Below is a small trained network, with its code and all its weights. Each question gives an input and a class and asks what happens when units are switched off, that is, made to give their printed mean instead of their output.

import numpy as np


def w(rows, s, z=0):
    codes = np.array(rows[::2]) - 128.0
    scale = np.full(codes.shape[1], s)
    scale[-1] = z or s
    return codes * scale


def norm(h):
    return h / np.sqrt((h * h).mean(-1, keepdims=True) + 1e-5)


def f(y):
    return y / 2 * (1 + np.tanh(0.7978845608 * (y + 0.044715 * y**3)))


def log_softmax(a):
    a = a - a.max(-1, keepdims=True)
    return a - np.log(np.exp(a).sum(-1, keepdims=True))


def net(x, mask):
    res = np.array(x, float).reshape(1, 2) / 4 @ E
    u = 0
    for l in range(4):
        y = f(norm(res) @ A[l][:, :-1].T + A[l][:, -1])
        res = res + np.where(mask[u : u + 7], y, B[l][:, -1]) @ B[l][:, :-1]
        u += 7
    return log_softmax(norm(res)[-1] @ U[:, :-1].T + U[:, -1])


A, B = {}, {}
E = w([
[201,65,102,84,224,2,198],'x0',
[74,131,120,220,237,51,204],'x1',
],0.0085)
A[0] = w([
[153,140,109,61,96,169,120,30],'0.n1',
[182,227,76,91,86,142,147,254],'0.n2',
[82,160,186,98,168,253,108,205],'0.n3',
[169,23,177,90,117,180,121,152],'0.n4',
[152,102,191,65,76,168,73,99],'0.n5',
[67,78,103,85,176,215,147,119],'0.n6',
[116,161,191,101,60,207,178,217],'0.n7',
],0.0071,0.00057)
B[0] = w([
[166,86,98,2,112,100,94,195],'0.n1',
[143,144,141,58,187,43,63,174],'0.n2',
[201,84,110,145,232,92,179,250],'0.n3',
[65,98,123,128,91,60,157,187],'0.n4',
[50,70,166,207,142,129,177,255],'0.n5',
[167,228,172,112,120,137,152,134],'0.n6',
[127,227,91,147,96,131,97,245],'0.n7',
],0.0074,0.0045)
A[1] = w([
[169,73,67,117,106,52,107,165],'1.n1',
[165,132,100,222,144,109,149,126],'1.n2',
[136,89,76,184,145,113,191,101],'1.n3',
[165,67,51,147,151,102,116,88],'1.n4',
[179,46,230,114,162,138,153,123],'1.n5',
[254,151,183,81,184,153,152,5],'1.n6',
[149,23,166,172,172,109,69,115],'1.n7',
],0.0068,0.0027)
B[1] = w([
[152,153,109,143,51,185,68,253],'1.n1',
[116,104,114,2,16,152,59,226],'1.n2',
[121,165,107,113,123,114,121,221],'1.n3',
[55,162,222,84,154,160,216,184],'1.n4',
[212,110,108,224,62,146,86,173],'1.n5',
[157,139,115,134,158,122,147,128],'1.n6',
[118,186,181,83,163,114,186,172],'1.n7',
],0.0078,0.0041)
A[2] = w([
[202,65,177,126,186,162,235,97],'2.n1',
[62,153,144,168,130,95,53,120],'2.n2',
[220,5,148,156,166,72,190,249],'2.n3',
[158,162,23,79,47,50,114,169],'2.n4',
[44,105,102,182,179,112,220,132],'2.n5',
[96,74,179,209,5,30,237,26],'2.n6',
[232,4,101,2,191,96,127,118],'2.n7',
],0.0059,0.0019)
B[2] = w([
[251,45,130,99,88,250,116,169],'2.n1',
[221,152,133,56,162,125,176,167],'2.n2',
[131,209,88,179,89,226,100,232],'2.n3',
[106,156,183,222,109,70,145,251],'2.n4',
[88,84,79,117,2,66,48,176],'2.n5',
[106,149,190,100,166,111,188,163],'2.n6',
[126,171,60,133,128,189,122,255],'2.n7',
],0.0082,0.0049)
A[3] = w([
[102,159,114,158,163,254,86,179],'3.n1',
[152,174,131,178,131,214,136,226],'3.n2',
[126,191,161,202,133,56,243,169],'3.n3',
[128,73,135,93,80,163,111,71],'3.n4',
[118,173,197,142,132,103,184,82],'3.n5',
[133,61,106,127,61,158,102,191],'3.n6',
[46,97,42,142,159,85,144,6],'3.n7',
],0.0089,0.0011)
B[3] = w([
[231,132,2,179,121,142,205,241],'3.n1',
[167,128,97,233,161,150,161,253],'3.n2',
[98,151,230,143,205,215,84,208],'3.n3',
[97,135,133,30,131,12,141,150],'3.n4',
[168,66,169,155,223,158,181,157],'3.n5',
[22,64,186,154,210,38,91,185],'3.n6',
[140,96,163,81,32,80,74,152],'3.n7',
],0.0066,0.0068)
U = w([
[209,155,46,211,124,188,141,197],'0',
[47,100,171,102,73,35,53,186],'1',
[116,126,254,163,239,188,140,203],'2',
[125,84,111,60,215,133,153,23],'3',
[137,99,138,80,176,120,180,16],'4',
[176,62,124,46,220,120,124,12],'5',
[140,98,125,45,191,130,175,23],'6',
[128,39,127,102,197,130,161,2],'7',
],0.014,0.0067)

Each question gives the input, the list of numbers given to net, and the class t.
The units are the neurons (one row each of A and B). Each row of codes is followed by its name. A weight is (code - 128) times the scale printed after its matrix; where a second scale follows, it is the last column's (A, B and U).
mask holds one flag per neuron, layer by layer. A switched-off neuron (its flag False) gives its mean, the last column of its row in B, instead of its output. The means were averaged over made-up inputs and are rounded, as every weight is.
A unit's drop is (log p(t) with every unit on - log p(t) with that unit switched off) / (log p(t) with every unit on - log p(t) with every unit switched off).
most important unit: the unit with the biggest drop
top k neurons: the k neurons with the biggest drops, biggest first
top k neurons in layer l: the k neurons of layer l with the biggest drops, biggest first
drop of u: that unit's drop, to one decimal
input [3,0], class 2: top neuron in layer 1	1.n1
input [6,7], class 1: top 3 neurons	2.n5; 0.n3; 3.n7
input [0,1], class 2: top 3 neurons	2.n4; 2.n5; 1.n1
input [7,8], class 1: top 2 neurons in layer 1	1.n2; 1.n3
input [-3,0], class 2: top 4 neurons	2.n4; 0.n7; 0.n3; 1.n1
input [1,1], class 2: top 3 neurons	0.n3; 0.n7; 2.n5
input [7,6], class 0: top 3 neurons in layer 0	0.n5; 0.n4; 0.n7
input [-1,-4], class 1: top 2 neurons	0.n1; 1.n1
input [-6,-7], class 1: top 4 neurons	0.n1; 2.n3; 2.n7; 3.n6
input [0,2], class 2: top 2 neurons	1.n2; 0.n5
input [1,2], class 2: top 2 neurons	0.n3; 1.n2
input [2,-1], class 2: top 2 neurons	0.n3; 1.n1
input [3,6], class 1: top 2 neurons	2.n5; 0.n3
input [1,-3], class 2: most important unit	0.n5
input [-1,2], class 2: top 4 neurons	1.n2; 2.n4; 0.n5; 2.n5
input [8,5], class 0: drop of 2.n3	1.2
input [8,4], class 0: drop of 2.n3	0.4
input [8,-1], class 0: drop of 0.n2	0.0
